Each row has a name. Each question is about the rows just above it.

[ 42.6  50.1  59.0  68.2  80.1  41.5  44.2  52.6  68.0  58.7  29.5   4.1
 -20.3 -34.6 -22.3 -27.5 -24.1 -21.6 -23.0 -13.5  32.5  42.2  -2.5 -28.2
 -25.6 -12.4  11.3 -18.7 -11.1  43.2   4.8  18.0  -1.2   5.5  23.5  29.1
  -1.4  -3.7  12.2] = P
[ 63.0  68.6  80.2  59.1  47.7  50.9  60.1  53.4  31.8  -2.8 -21.0 -32.5
 -33.6 -34.3 -22.7 -23.3 -22.5  -9.8  30.6  41.1  -4.1 -24.8 -25.5  -9.6
  19.1   0.2 -10.3  -0.4   1.1  18.6   9.7   5.2  32.1  27.4   2.0  -3.3
  12.1   5.8  43.3] = K
[ 78.0  48.8  54.0  55.5  49.9  40.8   5.4 -17.2 -27.8 -30.9 -31.6 -27.3
 -25.7 -25.3 -18.7  35.1  39.2  -6.3 -25.6 -27.2 -11.8   8.1  -3.8 -18.0
 -16.0   3.1  25.9   9.6   1.9  23.9  32.2   4.2  14.6  11.8   4.6 -10.5
  33.8   1.7 -13.4] = M
[ 27.9  43.2  56.6  58.6  68.8   8.1  70.3  48.1  52.3  66.1  62.0  41.8
  13.6 -17.5 -38.3 -33.0 -28.4 -23.4 -22.8 -21.1 -11.9  33.1  48.0   3.9
 -26.0 -28.2  -8.4  27.7   2.7 -10.7 -11.1   4.0  26.5  10.1   3.2  23.5
  33.8   1.7 -13.4] = Z
[ 78.0  48.8  54.0  55.5  49.9  40.8   5.4 -17.2 -27.8 -30.9 -31.6 -27.3
 -25.7 -25.3 -18.7  35.1  39.2  -6.3 -25.6 -27.2 -11.8   8.1  -3.8 -18.0
 -16.0   3.1  25.9   9.6   1.9  23.9  32.2   4.2  14.6  11.8   4.6 -10.5
  -9.2  -9.0   8.2] = B
[ 63.0  68.6  80.2  59.1  47.7  50.9  60.1  53.4  31.8  -2.8 -21.0 -32.5
 -33.6 -34.3 -22.7 -23.3 -22.5  47.7 -22.5  41.1  -4.1 -24.8 -25.5   6.7
 -15.7 -18.6   3.8  27.5   8.6   1.7  27.5  47.7  -5.6   2.6  11.7   3.7
 -10.2 -12.0  -8.7] = W
[ 43.9  59.2  68.4  78.3  59.0  52.8  49.2  62.8  55.3  29.4   0.4 -21.4
 -32.2 -36.8 -31.1 -19.9 -22.4 -18.1 -13.4  31.8  39.8  -2.4 -24.4 -31.7
  47.8  16.6   2.9 -22.1 -10.9   0.2  22.2  10.3  17.9  22.0  28.7   1.0
  -0.2  18.4  -4.2] = D
The one value in W and M:  [1.7]
How many times does W hold [47.6]?  0
Count of [10.2] in D:  0

[  2.0 -85.7   0.1   5.0 -85.7]  J
[  2.0  38.1   0.1  11.9 -45.9]  H
[  6.3 -69.4   0.2  12.0 -45.9]  E
H in full:  [  2.0  38.1   0.1  11.9 -45.9]
After [ 2.0 38.1  0.1], its row goes on with  [ 11.9 -45.9]
Which value is in both E and H?  [-45.9]
After [38.1  0.1 11.9], its row goes on with  [-45.9]
Count of [0.1] in J:  1

[71.9 71.7 71.6 71.8] = A
[82.1 71.8 82.1 71.8] = L
[82.1 71.7 71.7 82.2] = G
How many times does G hold [71.7]?  2
Go on from [71.9 71.7] to the end of its row.  [71.6 71.8]
Times [71.7] occurs in A:  1
Shared by A and G:  [71.7]
Go on from [82.1 71.7 71.7] to the end of its row.  [82.2]
Shared by L and G:  [82.1]
Count of [82.1] in L:  2

[-12.8  26.8  34.8  -0.7  26.2  17.8  -7.4 -48.4 -22.9  -6.7   0.5   7.0
 -37.1  12.8  18.4  22.3  16.7  -7.0  -6.5  -2.5 -17.9  15.0  -6.0  -3.0
 -28.1  23.9   1.1  -2.2 -13.8 -19.5  13.3] : F
[ -3.4 -19.3  -2.8 -21.4  27.2 -38.9  14.3  19.4  44.8  24.9 -10.9 -19.7
 -16.3  -2.4  -9.7   2.9  12.3  20.8  27.0   0.3 -33.9  17.6   9.8  -0.3
  26.5  69.7  -5.4   4.7  -4.6  16.9  -6.9] : X
[-22.7 -12.8  -6.1  19.9  27.1   7.9  -9.6  -1.8   2.3 -30.8   1.6 -22.9
  -0.8   0.2  -6.2 -10.1   0.9   4.3   1.8 -14.0  -2.5  -9.2  -1.9  -0.1
  -1.7  -9.0 -21.8 -17.0  16.0 -31.0  -1.6] : Q
[ 17.5  12.5   4.0  16.0  42.9  -6.6  14.4  14.3  -0.1  10.2  25.8  11.1
   6.1   2.3  10.0 -11.4 -12.4  -2.9  -3.8 -29.4 -33.9  17.5   9.8  -0.3
  25.8  -6.8 -10.4  -1.7  37.3   5.5  44.6] : S
[ -3.4 -19.3  -2.8 -21.4  27.2 -38.9  14.3  19.4  44.8  24.9 -10.9 -19.7
 -16.3  -2.4  -9.7   2.9  12.3 -91.6   3.5 -28.2 -12.0 -35.1  10.2  32.6
 -14.4  20.5  41.3  47.0  55.0 -61.5 -14.6] : U
[  2.3   6.8 -29.0 -28.5 -34.3 -25.0  -4.7  12.1   9.7  -0.8  17.8 -10.1
  14.2   8.9   4.9  20.7  -2.4  10.3   9.9 -10.4  12.4  30.3  27.2  33.3
  20.9  -9.2 -14.8  13.5 -16.9   7.8  -8.4] : R
[ 27.6  13.3  -3.8  -9.8  24.2 -14.2  10.8  10.8 -10.3  31.8  11.1  24.0
   3.1  -1.9  13.1  -1.4   1.5  -2.0   5.0  -4.1 -24.9 -16.5   2.1  13.1
  30.3  24.9  17.3  12.7   8.3  19.4  33.1] : N
[-32.0 -20.9  22.4   1.6  59.3 -16.5   9.2  17.6  71.2  -8.0  -3.3 -58.1
 -17.6   1.2 -21.6   0.2   3.8  22.7  28.0 -19.5 -22.3  33.8 -16.3   7.1
  14.7  38.0 -35.1  -5.4  22.5   7.0 -26.2] : C
The rest of the row after [10.3  9.9]:  [-10.4  12.4  30.3  27.2  33.3  20.9  -9.2 -14.8  13.5 -16.9   7.8  -8.4]
C in full:  [-32.0 -20.9  22.4   1.6  59.3 -16.5   9.2  17.6  71.2  -8.0  -3.3 -58.1
 -17.6   1.2 -21.6   0.2   3.8  22.7  28.0 -19.5 -22.3  33.8 -16.3   7.1
  14.7  38.0 -35.1  -5.4  22.5   7.0 -26.2]
X in full:  [ -3.4 -19.3  -2.8 -21.4  27.2 -38.9  14.3  19.4  44.8  24.9 -10.9 -19.7
 -16.3  -2.4  -9.7   2.9  12.3  20.8  27.0   0.3 -33.9  17.6   9.8  -0.3
  26.5  69.7  -5.4   4.7  -4.6  16.9  -6.9]
F in full:  [-12.8  26.8  34.8  -0.7  26.2  17.8  -7.4 -48.4 -22.9  -6.7   0.5   7.0
 -37.1  12.8  18.4  22.3  16.7  -7.0  -6.5  -2.5 -17.9  15.0  -6.0  -3.0
 -28.1  23.9   1.1  -2.2 -13.8 -19.5  13.3]
The rest of the row after [-33.9  17.6   9.8  -0.3]:  [26.5 69.7 -5.4  4.7 -4.6 16.9 -6.9]

[ 3.9  4.0  4.4 -4.7 -4.1  0.8]  Nurud
[  4.4   3.4   5.7 -11.1  -4.6   9.4]  Fomeg
[ -2.9  -2.6 -79.3   4.3  76.6  -4.7]  tedu
[ -5.5  -5.4  -3.7  -1.2   6.7 -79.2]  Dorik
[-28.4 -24.3  76.7  -4.8  30.0 -79.2]  Kur
Fomeg in full:  [  4.4   3.4   5.7 -11.1  -4.6   9.4]
Which value is in both Dorik and Kur?  [-79.2]
The one value in tedu and Nurud:  [-4.7]
Shared by Kur and Dorik:  [-79.2]
[ -2.9  -2.6 -79.3   4.3  76.6  -4.7] is in which row?  tedu

[ 25.4  10.3 -11.2   7.3   1.6   4.5  -8.9   6.5   6.7  -0.3  12.0   7.6
 -18.5]  Dutop
[ 24.6  -9.2  -8.0  -4.0   1.7  -3.0  -9.0   6.5   6.7   5.3  -1.0   0.9
 -18.9]  dil
[24.6 -9.2 -8.0 -4.0  1.7 -3.0 -9.0  6.5  6.7  5.3 -1.0  0.9 55.5]  zif
[ 21.7   0.2  11.6  13.5   9.2   6.0  17.7  -2.4  -1.0   6.8  19.5   0.4
 -28.1]  felip
[ -6.5  -2.9  -4.4   2.2  17.5   8.9   6.0  -1.2   6.3  -1.0   3.0  -1.1
 -66.4]  Bedu
[44.2  1.5 -4.3  5.5 21.1 -4.7  2.1  3.3 -1.1  3.8 13.3  3.6 74.3]  zusor
[ -9.3  -7.1  -2.2   0.4   1.7  -9.4  -8.9   6.5   6.7  -0.4 -18.0  -0.8
   8.6]  peb
[ 21.7   0.2  11.6  13.5   9.2   6.0  17.7  -2.4  -1.0  -9.3  12.8  -4.7
 -19.0]  Nilak
[-11.2   4.2   6.6   4.7  18.8   1.8 -12.0   6.3  21.5   5.2   5.3   3.9
   4.4]  bibe
[ 23.2  -4.1  -6.3   9.8  12.1  -1.4 -10.8   0.2 -14.2 -10.4  -6.3   2.5
  -7.6]  Vidu
Go on from [-10.8   0.2] to the end of its row.  [-14.2 -10.4  -6.3   2.5  -7.6]
Shared by peb and Nilak:  [-9.3]
After [-8.9  6.5  6.7 -0.4], its row goes on with  [-18.0  -0.8   8.6]
zif in full:  [24.6 -9.2 -8.0 -4.0  1.7 -3.0 -9.0  6.5  6.7  5.3 -1.0  0.9 55.5]

[-55.8 -80.2 -67.5  79.0  51.4 -76.3 -81.9  76.4 -66.9 -18.2 -64.8 -81.0
 -45.7]  luk
[ 73.7  75.0  72.0  79.0  51.5 -76.3 -81.9  76.4 -72.0  63.3  69.5  68.2
   2.0]  fogik
[-55.8 -48.2 -67.5  79.0  51.4 -76.3 -81.9  76.4 -66.9 -18.2 -64.8 -81.0
 -72.0]  bulav
[-78.7  72.9 -66.6 -42.6  72.9   2.5 -65.1  71.5  74.0  74.0 -72.9 -75.1
  34.5]  rifi
[ 72.3  73.0  26.9  59.0 -64.5 -65.3   9.3 -55.7 -67.6  72.7  74.4  26.8
 -45.9]  rese
[-69.2 -56.3 -77.5  68.1  67.2 -67.8 -80.2  62.0  18.3 -46.9 -75.8 -74.1
 -42.3]  sali
[-55.8 -48.2 -67.5  79.0  70.0 -76.3 -81.9  76.4 -66.9 -18.2 -64.8 -81.0
 -45.7]  Duro
Count of [72.9] in rifi:  2
sali in full:  [-69.2 -56.3 -77.5  68.1  67.2 -67.8 -80.2  62.0  18.3 -46.9 -75.8 -74.1
 -42.3]
Go on from [-77.5  68.1  67.2 -67.8] to the end of its row.  [-80.2  62.0  18.3 -46.9 -75.8 -74.1 -42.3]
After [72.9  2.5], its row goes on with  [-65.1  71.5  74.0  74.0 -72.9 -75.1  34.5]
The one value in sali and luk:  [-80.2]

[-41.0 -60.0 -19.6  20.2 -44.4 -64.1  23.2   0.6   7.0 -16.0   3.9   8.0
 -41.9 -41.2  -9.3 -20.6 -41.2 -35.0  -4.7  13.2  52.6 -35.3 -13.0 -11.8
 -43.9 -21.7 -41.2  65.4  11.5 -41.2  28.6 -45.5  -0.8   1.5  37.1  13.8
 -32.1  49.2  34.9  32.3  34.4  48.2  -2.2  -3.2]  gekom
[-41.0   4.3 -19.6  20.2 -44.4 -64.1  23.2   0.6   7.0 -16.0  32.8  40.8
 -41.9   1.2  -9.3 -20.6   4.9 -35.0  -4.7  13.2  52.6 -35.3 -13.0 -11.8
 -43.9 -21.7  19.4  65.4  11.5 -37.0  53.1  39.7 -25.9 -53.2  17.7  26.8
 -16.7  12.5 -28.8 -16.0   4.1  18.2  30.9 -12.3]  nuran
[-41.0 -60.0 -19.6  20.2 -44.4 -64.1  23.2   0.6   7.0 -16.0   3.9   8.0
 -41.9   1.2  -9.3 -20.6   4.9 -35.0  -4.7  13.2  52.6 -35.3 -13.0 -11.8
 -43.9 -21.7 -41.2  65.4  11.5 -37.0  53.1  39.7 -25.9 -53.2  17.7  26.8
 -16.7  12.5  -6.9 -16.0   4.1  18.2  30.9 -12.3]  mepa
[  2.1 -57.6 -27.2 -21.9 -14.2  52.6  10.9 -70.9  10.6  23.9  10.6 -21.2
 -20.5 -25.1  22.7 -47.4 -28.6  30.0  -6.4  28.9 -18.0  -7.6  -9.9 -31.7
   5.7  -5.6   4.5 -32.6 -25.8  -2.1 -13.9  37.3  18.1 -23.7 -68.9 -63.2
  22.7  29.2 -18.7 -46.9 -24.2 -30.9 -32.0 -43.2]  fena
Times [-41.2] occurs in gekom:  4
Which value is in both mepa and fena?  [52.6]
mepa in full:  [-41.0 -60.0 -19.6  20.2 -44.4 -64.1  23.2   0.6   7.0 -16.0   3.9   8.0
 -41.9   1.2  -9.3 -20.6   4.9 -35.0  -4.7  13.2  52.6 -35.3 -13.0 -11.8
 -43.9 -21.7 -41.2  65.4  11.5 -37.0  53.1  39.7 -25.9 -53.2  17.7  26.8
 -16.7  12.5  -6.9 -16.0   4.1  18.2  30.9 -12.3]

[-38.0   1.5  49.0  46.2  25.0 -29.0  16.8  49.0  21.1] -> Nufud
[-88.8   0.8 -42.4 -88.8  49.0 -42.4 -88.8 -42.4   1.8] -> sibu
[-77.9  38.3 -21.6   7.8 -47.6  20.6  -7.6 -19.3 -19.4] -> vep
[ 12.1 -58.3  49.1  49.1 -29.0 -29.0 -29.0 -45.1  49.1] -> Zavo
After [ 46.2  25.0 -29.0  16.8  49.0], its row goes on with  [21.1]
sibu in full:  [-88.8   0.8 -42.4 -88.8  49.0 -42.4 -88.8 -42.4   1.8]
Which value is in both Nufud and sibu?  [49.0]
Times [-88.7] occurs in sibu:  0
Whose row is [-38.0   1.5  49.0  46.2  25.0 -29.0  16.8  49.0  21.1]?  Nufud
How many times does Zavo hold [49.1]?  3
Times [-29.0] occurs in Zavo:  3

